Below are the code and all the weights of a small trained network. Each question names an input and a class and asks about switching units off, where a switched-off unit gives its printed mean instead of its output.

import numpy as np


def w(rows, s, z=0):
    codes = np.array(rows[::2]) - 128.0
    scale = np.full(codes.shape[1], s)
    scale[-1] = z or s
    return codes * scale


def norm(h):
    return h / np.sqrt((h * h).mean(-1, keepdims=True) + 1e-5)


def f(y):
    return y / 2 * (1 + np.tanh(0.7978845608 * (y + 0.044715 * y**3)))


def log_softmax(a):
    a = a - a.max(-1, keepdims=True)
    return a - np.log(np.exp(a).sum(-1, keepdims=True))


def net(x, mask):
    res = np.array(x, float).reshape(1, 4) / 4 @ E
    u = 0
    for l in range(2):
        y = f(norm(res) @ A[l][:, :-1].T + A[l][:, -1])
        res = res + np.where(mask[u : u + 6], y, B[l][:, -1]) @ B[l][:, :-1]
        u += 6
    return log_softmax(norm(res)[-1] @ U[:, :-1].T + U[:, -1])


A, B = {}, {}
E = w([
[139,129,108,210,226,68,50],'x0',
[140,25,171,144,58,57,137],'x1',
[2,123,146,155,182,197,70],'x2',
[113,71,95,14,131,155,78],'x3',
],0.0087)
A[0] = w([
[176,235,168,146,208,218,197,137],'L0N1',
[121,155,101,3,107,176,118,47],'L0N2',
[183,107,168,209,85,96,147,57],'L0N3',
[211,104,58,163,114,43,133,181],'L0N4',
[187,200,25,190,195,66,64,2],'L0N5',
[114,105,2,5,9,101,76,86],'L0N6',
],0.0078,0.0059)
B[0] = w([
[26,221,1,71,59,102,184,230],'L0N1',
[121,66,241,86,44,212,175,177],'L0N2',
[199,46,117,248,48,150,165,176],'L0N3',
[219,53,112,128,155,41,129,255],'L0N4',
[192,178,1,129,169,62,63,184],'L0N5',
[67,39,208,11,161,162,142,228],'L0N6',
],0.0084,0.0053)
A[1] = w([
[169,101,126,112,99,25,121,72],'L1N1',
[112,138,158,136,137,172,34,28],'L1N2',
[212,157,130,137,79,97,192,95],'L1N3',
[168,160,154,184,163,54,134,73],'L1N4',
[97,88,177,249,81,105,174,4],'L1N5',
[93,75,91,159,199,62,86,143],'L1N6',
],0.011,0.003)
B[1] = w([
[206,91,110,133,141,24,195,240],'L1N1',
[163,130,145,189,217,179,92,154],'L1N2',
[149,99,182,254,142,189,131,229],'L1N3',
[206,122,35,76,31,182,106,196],'L1N4',
[65,206,213,220,38,111,32,214],'L1N5',
[66,190,179,82,232,158,59,253],'L1N6',
],0.0085,0.0056)
U = w([
[26,135,174,159,229,190,9,100],'0',
[203,194,17,114,194,26,58,119],'1',
[244,69,159,217,54,41,191,171],'2',
[190,40,168,23,152,19,140,138],'3',
[53,210,60,80,66,165,193,252],'4',
[51,146,226,224,51,96,43,154],'5',
[78,50,208,6,58,224,187,211],'6',
[165,131,208,116,168,166,131,2],'7',
],0.012,0.0074)

Each question gives the input, the list of numbers given to net, and the class t.
The units are the neurons (one row each of A and B). Each row of codes is followed by its name. A weight is (code - 128) times the scale printed after its matrix; where a second scale follows, it is the last column's (A, B and U).
mask holds one flag per neuron, layer by layer. A switched-off neuron (its flag False) gives its mean, the last column of its row in B, instead of its output. The means were averaged over made-up inputs and are rounded, as every weight is.
A unit's drop is (log p(t) with every unit on - log p(t) with that unit switched off) / (log p(t) with every unit on - log p(t) with every unit switched off).
The circuit of an input: a set's keep is (log p(t) with only the set's units on - log p(t) with every unit switched off) / (log p(t) with every unit on - log p(t) with every unit switched off). Starting from all 12 units, units are removed one at a time, each time the one whose removal leaves the highest keep (on an exact tie, the one counted first), for as long as the keep stays at least 0.8.
circuit, biggest first: the units of the circuit, biggest drop first
unit that matters most: the unit with the biggest drop
top k neurons: the k neurons with the biggest drops, biggest first
top k neurons in layer l: the k neurons of layer l with the biggest drops, biggest first
drop when u is switched off: that unit's drop, to one decimal
input [2,-6,-7,6], class 6: top 2 neurons in layer 0 => [L0N6 L0N2]
input [2,-6,0,-2], class 4: circuit, biggest first => [L0N1]
input [-3,-8,7,4], class 4: top 2 neurons in layer 1 => [L1N6 L1N3]
input [7,2,-1,-5], class 1: top 4 neurons => [L0N5 L1N6 L0N2 L1N4]
input [7,-1,6,-6], class 1: top 2 neurons in layer 1 => [L1N4 L1N3]
input [7,-4,6,-8], class 1: top 4 neurons in layer 0 => [L0N5 L0N6 L0N1 L0N2]
input [0,8,7,5], class 0: circuit, biggest first => [L0N2 L1N6]
input [2,7,6,2], class 0: top 2 neurons in layer 0 => [L0N3 L0N2]
input [8,1,0,-6], class 1: top 2 neurons => [L0N5 L1N6]
input [-6,3,1,-5], class 5: top 2 neurons => [L1N5 L0N4]
input [8,-6,5,-6], class 1: top 2 neurons => [L0N5 L0N6]
input [8,0,3,-7], class 1: top 2 neurons => [L0N5 L1N4]
input [-1,1,1,-1], class 5: top 2 neurons => [L0N4 L1N5]
input [5,-1,2,-6], class 1: circuit, biggest first => [L0N5]
input [-1,-7,-7,3], class 6: top 2 neurons in layer 0 => [L0N2 L0N6]
input [2,-7,3,1], class 4: top 2 neurons in layer 0 => [L0N1 L0N4]
input [0,-1,5,-6], class 4: drop when L0N1 is switched off => 0.6
input [5,-1,2,-5], class 1: drop when L1N4 is switched off => 0.0
input [-3,-6,7,-3], class 4: drop when L0N1 is switched off => 0.3
input [-7,5,2,-5], class 5: unit that matters most => L1N5
